Below are the code and all the weights of a small trained network. Each question names an input and a target symbol and asks about switching units off, where a switched-off unit gives its printed mean instead of its output.

import numpy as np


def w(rows, s, z=0):
    codes = np.array(rows[::2]) - 128.0
    scale = np.full(codes.shape[1], s)
    scale[-1] = z or s
    return codes * scale


def f(y):
    return np.maximum(y, 0)


def softmax(a):
    e = np.exp(a - a.max(-1, keepdims=True))
    return e / e.sum(-1, keepdims=True)


def log_softmax(a):
    a = a - a.max(-1, keepdims=True)
    return a - np.log(np.exp(a).sum(-1, keepdims=True))


def net(x, mask):
    ids = ['ΓΛΠβδεζηθμστφψω'.index(c) for c in x.split()]
    T = len(ids)
    res = E[ids] + P[:T]
    u = 0
    for l in range(3):
        q, k, v = (res @ M[l].T for M in (Q, K, V))
        z = softmax(np.where(np.tri(T) > 0, q @ k.T / 3**0.5, -1e9)) @ v
        res = res + np.where(mask[u], z, O[l][:, -1]) @ O[l][:, :-1]
        u += 1
        y = f(res @ A[l][:, :-1].T + A[l][:, -1])
        res = res + np.where(mask[u : u + 8], y, B[l][:, -1]) @ B[l][:, :-1]
        u += 8
    return log_softmax(res[-1] @ U[:, :-1].T + U[:, -1])


Q, K, V, O, A, B = {}, {}, {}, {}, {}, {}
E = w([
[230,102,94,12],'Γ',
[111,168,87,81],'Λ',
[81,107,64,141],'Π',
[40,117,206,122],'β',
[165,16,149,65],'δ',
[123,54,61,110],'ε',
[205,100,62,173],'ζ',
[103,120,116,184],'η',
[53,128,161,175],'θ',
[124,31,74,186],'μ',
[158,193,139,46],'σ',
[112,204,89,163],'τ',
[249,103,75,160],'φ',
[129,185,143,160],'ψ',
[98,186,221,123],'ω',
],0.019)
P = w([
[64,157,103,114],'0',
[90,141,129,119],'1',
[114,127,153,123],'2',
[131,106,171,127],'3',
[146,109,189,125],'4',
[159,96,205,125],'5',
[169,87,217,133],'6',
[176,75,230,146],'7',
[190,63,237,146],'8',
[198,48,252,156],'9',
],0.0042)
Q[0] = w([
[14,149,59,72],'L0H1',
[33,109,254,157],'L0H1',
[160,68,46,202],'L0H1',
],0.016)
K[0] = w([
[28,147,121,67],'L0H1',
[90,137,249,207],'L0H1',
[136,36,71,156],'L0H1',
],0.018)
V[0] = w([
[148,175,47,210],'L0H1',
[1,180,15,61],'L0H1',
[198,129,140,204],'L0H1',
],0.0049)
O[0] = w([
[172,223,186,66,64],'L0H1',
[230,8,191,188,3],'L0H1',
[91,254,125,53,151],'L0H1',
],0.0047,0.0034)
A[0] = w([
[136,154,124,45,69],'L0N1',
[247,78,205,88,237],'L0N2',
[229,181,24,197,28],'L0N3',
[130,242,29,154,107],'L0N4',
[43,133,150,131,71],'L0N5',
[176,44,120,58,2],'L0N6',
[140,55,1,121,192],'L0N7',
[225,63,201,110,114],'L0N8',
],0.0072,0.0029)
B[0] = w([
[171,125,91,36,164],'L0N1',
[1,135,123,136,254],'L0N2',
[165,5,196,120,156],'L0N3',
[105,36,75,197,154],'L0N4',
[194,101,189,217,138],'L0N5',
[151,141,171,240,227],'L0N6',
[189,206,98,112,232],'L0N7',
[36,120,128,180,211],'L0N8',
],0.0093,0.0092)
Q[1] = w([
[74,127,127,81],'L1H1',
[168,254,13,162],'L1H1',
[74,129,16,105],'L1H1',
],0.011)
K[1] = w([
[87,116,166,65],'L1H1',
[123,249,102,190],'L1H1',
[62,117,70,116],'L1H1',
],0.015)
V[1] = w([
[30,215,135,180],'L1H1',
[208,4,237,101],'L1H1',
[85,144,190,151],'L1H1',
],0.0044)
O[1] = w([
[240,120,98,180,248],'L1H1',
[76,166,128,4,96],'L1H1',
[196,137,109,94,192],'L1H1',
],0.0042,0.0013)
A[1] = w([
[153,147,236,120,10],'L1N1',
[162,106,234,92,3],'L1N2',
[114,224,65,116,205],'L1N3',
[160,85,46,76,93],'L1N4',
[158,215,113,44,75],'L1N5',
[112,143,86,155,238],'L1N6',
[110,101,126,60,54],'L1N7',
[176,244,166,192,100],'L1N8',
],0.011,0.0039)
B[1] = w([
[70,128,95,104,148],'L1N1',
[93,102,43,126,142],'L1N2',
[187,80,138,45,196],'L1N3',
[207,181,141,103,194],'L1N4',
[176,105,155,9,142],'L1N5',
[176,107,178,68,253],'L1N6',
[56,140,165,133,149],'L1N7',
[161,214,121,203,150],'L1N8',
],0.014,0.0055)
Q[2] = w([
[138,180,76,147],'L2H1',
[111,141,91,225],'L2H1',
[1,92,146,118],'L2H1',
],0.017)
K[2] = w([
[157,108,54,157],'L2H1',
[93,148,165,212],'L2H1',
[7,168,82,52],'L2H1',
],0.016)
V[2] = w([
[172,216,142,92],'L2H1',
[150,52,197,141],'L2H1',
[29,159,2,168],'L2H1',
],0.0092)
O[2] = w([
[42,191,150,124,148],'L2H1',
[157,90,37,133,172],'L2H1',
[197,96,254,92,10],'L2H1',
],0.0072,0.012)
A[2] = w([
[47,136,132,160,108],'L2N1',
[69,159,67,163,169],'L2N2',
[134,156,175,121,41],'L2N3',
[108,115,138,250,137],'L2N4',
[247,176,105,112,50],'L2N5',
[113,154,177,144,3],'L2N6',
[126,131,168,102,53],'L2N7',
[146,218,155,143,65],'L2N8',
],0.012,0.0054)
B[2] = w([
[59,136,105,90,161],'L2N1',
[247,102,211,185,246],'L2N2',
[74,79,82,194,139],'L2N3',
[68,199,73,88,182],'L2N4',
[50,143,156,2,175],'L2N5',
[140,95,72,219,139],'L2N6',
[92,186,94,163,142],'L2N7',
[162,62,197,128,143],'L2N8',
],0.013,0.012)
U = w([
[159,140,126,33,181],'Γ',
[181,116,114,155,200],'Λ',
[161,108,133,156,93],'Π',
[141,44,174,120,72],'β',
[117,72,2,136,184],'δ',
[124,187,202,125,132],'ε',
[96,108,150,101,168],'ζ',
[121,139,135,122,76],'η',
[102,212,103,122,98],'θ',
[124,130,137,121,62],'μ',
[109,185,132,142,254],'σ',
[123,131,136,121,57],'τ',
[68,144,185,71,145],'φ',
[122,133,137,124,90],'ψ',
[109,124,149,164,153],'ω',
],0.011,0.0038)

Each question gives the input, a string of symbols that net reads in full, and the target symbol t.
The units are the heads (3 rows each of Q, K, V and O) and the neurons (one row each of A and B). Each row of codes is followed by its name. A weight is (code - 128) times the scale printed after its matrix; where a second scale follows, it is the last column's (O, A, B and U).
mask holds one flag per unit, layer by layer, with each layer's heads first. A switched-off unit (its flag False) gives its mean, the last column of its rows in O or B, instead of its output. The means were averaged over made-up inputs and are rounded, as every weight is.
A unit's drop is (log p(t) with every unit on - log p(t) with that unit switched off) / (log p(t) with every unit on - log p(t) with every unit switched off).
The circuit of an input: a set's keep is (log p(t) with only the set's units on - log p(t) with every unit switched off) / (log p(t) with every unit on - log p(t) with every unit switched off). Starting from the 12 units with the biggest drops (on a tie, the unit counted first), units are removed one at a time, each time the one whose removal leaves the highest keep (on an exact tie, the one counted first), for as long as the keep stays at least 0.8.
units of the circuit, in order: the units of the circuit, biggest drop first
most important unit: the unit with the biggest drop
k most important neurons: the k neurons with the biggest drops, biggest first
drop when u is switched off: that unit's drop, to one decimal
input Γ β δ, target β: most important neuron -> L1N2
input Γ Γ β Γ ε δ θ, target β: units of the circuit, in order -> L0N7, L2H1, L1N1
input σ ω Γ θ, target ω: 2 most important neurons -> L0N6, L0N7
input δ ε ψ Λ ω θ Λ, target Λ: 2 most important neurons -> L0N6, L2N2
input η μ τ Π, target Γ: units of the circuit, in order -> L1N3, L0N8, L0N6
input δ θ η δ Γ ε, target Γ: units of the circuit, in order -> L0N8, L0N7, L2N5, L1N4
input σ δ φ ζ φ μ, target Γ: units of the circuit, in order -> L0N7, L0N2, L2N5, L0N8
input ε θ φ θ Γ ε, target Λ: 2 most important neurons -> L0N7, L2N2
input δ σ ε η Λ, target Γ: units of the circuit, in order -> L0N2, L0N8, L2N5
input Γ Γ Γ Λ ζ, target Γ: units of the circuit, in order -> L2N5, L1N4, L0N6
input ε σ δ ε σ δ φ ε δ θ, target φ: units of the circuit, in order -> L2H1, L2N1
input Γ δ ε φ ζ β, target β: units of the circuit, in order -> L2H1, L1N2, L0N5, L0N7
input δ δ ζ Γ Γ δ σ, target Γ: 3 most important neurons -> L0N6, L1N5, L0N8
input θ φ ζ ε, target Γ: most important unit -> L0N3
input ζ δ μ σ, target Γ: 4 most important neurons -> L0N6, L1N5, L1N3, L0N1
input ε δ Π, target Γ: 2 most important neurons -> L0N2, L0N8
input ε β δ δ θ δ δ ε ε τ, target δ: 4 most important neurons -> L0N4, L0N7, L0N6, L0N2
input Γ Γ Γ θ τ Γ ε ε δ, target δ: 2 most important neurons -> L0N6, L2N2
input σ δ ε δ Γ μ ψ, target ε: 3 most important neurons -> L1N8, L0N2, L2N8
input δ σ Γ θ ε δ φ, target Γ: 2 most important neurons -> L0N2, L1N4
input ψ θ Λ τ θ θ δ ε Λ, target Λ: most important unit -> L0H1
input ε η δ τ θ δ, target δ: drop when L1N4 is switched off -> 0.1
